Below is a small trained network, with its code and all its weights. Each question gives an input and a class and asks what happens when units are switched off, that is, made to give their printed mean instead of their output.

import numpy as np


def w(rows, s, z=0):
    codes = np.array(rows[::2]) - 128.0
    scale = np.full(codes.shape[1], s)
    scale[-1] = z or s
    return codes * scale


def f(y):
    return np.maximum(y, 0)


def log_softmax(a):
    a = a - a.max(-1, keepdims=True)
    return a - np.log(np.exp(a).sum(-1, keepdims=True))


def net(x, mask):
    res = np.array(x, float).reshape(1, 4) / 4 @ E
    y = f(res @ A[0][:, :-1].T + A[0][:, -1])
    res = res + np.where(mask, y, B[0][:, -1]) @ B[0][:, :-1]
    return log_softmax(res[-1] @ U[:, :-1].T + U[:, -1])


A, B = {}, {}
E = w([
[131,95,122,94,114,165,97,67],'x0',
[94,113,25,114,121,52,97,207],'x1',
[32,254,154,129,120,149,81,129],'x2',
[75,162,125,142,50,197,63,132],'x3',
],0.011)
A[0] = w([
[103,185,154,163,74,163,99,150,101],'neuron 1',
[66,168,141,151,105,145,117,73,70],'neuron 2',
[64,248,157,166,152,115,142,186,102],'neuron 3',
[96,137,131,129,123,132,80,180,42],'neuron 4',
[135,123,140,179,91,132,145,220,78],'neuron 5',
[131,110,126,83,94,144,61,46,60],'neuron 6',
[195,91,156,140,90,165,151,70,253],'neuron 7',
],0.012,0.0051)
B[0] = w([
[128,90,118,48,203,109,149,44,220],'neuron 1',
[177,174,184,48,233,132,9,108,200],'neuron 2',
[87,6,91,212,80,136,200,228,250],'neuron 3',
[192,130,68,118,52,38,103,2,170],'neuron 4',
[103,205,225,207,55,255,100,253,169],'neuron 5',
[43,114,79,118,94,197,52,122,187],'neuron 6',
[63,84,118,110,209,49,144,170,246],'neuron 7',
],0.0095,0.013)
U = w([
[158,205,129,132,38,134,111,105,73],'0',
[182,185,181,162,95,151,194,121,59],'1',
[163,47,167,123,200,64,245,135,188],'2',
[118,178,169,76,131,154,83,84,68],'3',
[72,137,142,152,88,148,105,201,255],'4',
[89,67,99,126,76,125,140,99,47],'5',
],0.012,0.0066)

Each question gives the input, the list of numbers given to net, and the class t.
The units are the neurons (one row each of A and B). Each row of codes is followed by its name. A weight is (code - 128) times the scale printed after its matrix; where a second scale follows, it is the last column's (A, B and U).
mask holds one flag per neuron, in row order. A switched-off neuron (its flag False) gives its mean, the last column of its row in B, instead of its output. The means were averaged over made-up inputs and are rounded, as every weight is.
A unit's drop is (log p(t) with every unit on - log p(t) with that unit switched off) / (log p(t) with every unit on - log p(t) with every unit switched off).
The circuit of an input: a set's keep is (log p(t) with only the set's units on - log p(t) with every unit switched off) / (log p(t) with every unit on - log p(t) with every unit switched off). Starting from all 7 units, units are removed one at a time, each time the one whose removal leaves the highest keep (on an exact tie, the one counted first), for as long as the keep stays at least 0.8.
circuit, biggest first: the units of the circuit, biggest drop first
most important unit: the unit with the biggest drop
k most important neurons: the k neurons with the biggest drops, biggest first
drop of u: that unit's drop, to one decimal
input [8,0,-3,0], class 4: 2 most important neurons -> (neuron 6; neuron 1)
input [-7,-8,5,0], class 2: most important unit -> neuron 3
input [-3,3,-2,-2], class 4: circuit, biggest first -> (neuron 1; neuron 7)
input [2,-7,3,-2], class 3: 4 most important neurons -> (neuron 3; neuron 2; neuron 6; neuron 1)
input [-3,-2,8,1], class 2: circuit, biggest first -> (neuron 3; neuron 1)
input [2,-1,5,1], class 3: 2 most important neurons -> (neuron 2; neuron 7)
input [-2,8,4,8], class 5: 2 most important neurons -> (neuron 4; neuron 1)
input [-1,3,6,1], class 5: 4 most important neurons -> (neuron 3; neuron 4; neuron 7; neuron 1)
input [1,3,8,2], class 5: circuit, biggest first -> (neuron 4; neuron 1)
input [0,1,4,3], class 5: 2 most important neurons -> (neuron 3; neuron 7)
input [-2,-6,6,3], class 2: circuit, biggest first -> (neuron 3; neuron 1)
input [3,7,0,5], class 0: 3 most important neurons -> (neuron 3; neuron 7; neuron 4)
input [3,5,2,2], class 5: circuit, biggest first -> (neuron 5; neuron 4)
input [-6,4,-6,-1], class 4: circuit, biggest first -> (neuron 5)
input [7,7,2,7], class 3: 2 most important neurons -> (neuron 3; neuron 2)
input [-1,-1,2,3], class 5: 4 most important neurons -> (neuron 7; neuron 5; neuron 3; neuron 1)
input [8,-2,1,-2], class 4: 4 most important neurons -> (neuron 1; neuron 6; neuron 4; neuron 2)
input [1,6,-1,2], class 0: circuit, biggest first -> (neuron 3; neuron 7)
input [-6,0,-7,3], class 4: 2 most important neurons -> (neuron 5; neuron 1)
input [-6,-6,6,-1], class 2: most important unit -> neuron 3
input [-1,4,5,5], class 5: 3 most important neurons -> (neuron 3; neuron 4; neuron 1)
input [3,-1,8,7], class 3: 2 most important neurons -> (neuron 2; neuron 1)
input [-4,-1,-1,0], class 4: drop of neuron 7 -> 0.3
input [-5,-8,6,4], class 2: drop of neuron 3 -> 1.2
input [8,2,6,-2], class 3: drop of neuron 1 -> 0.0
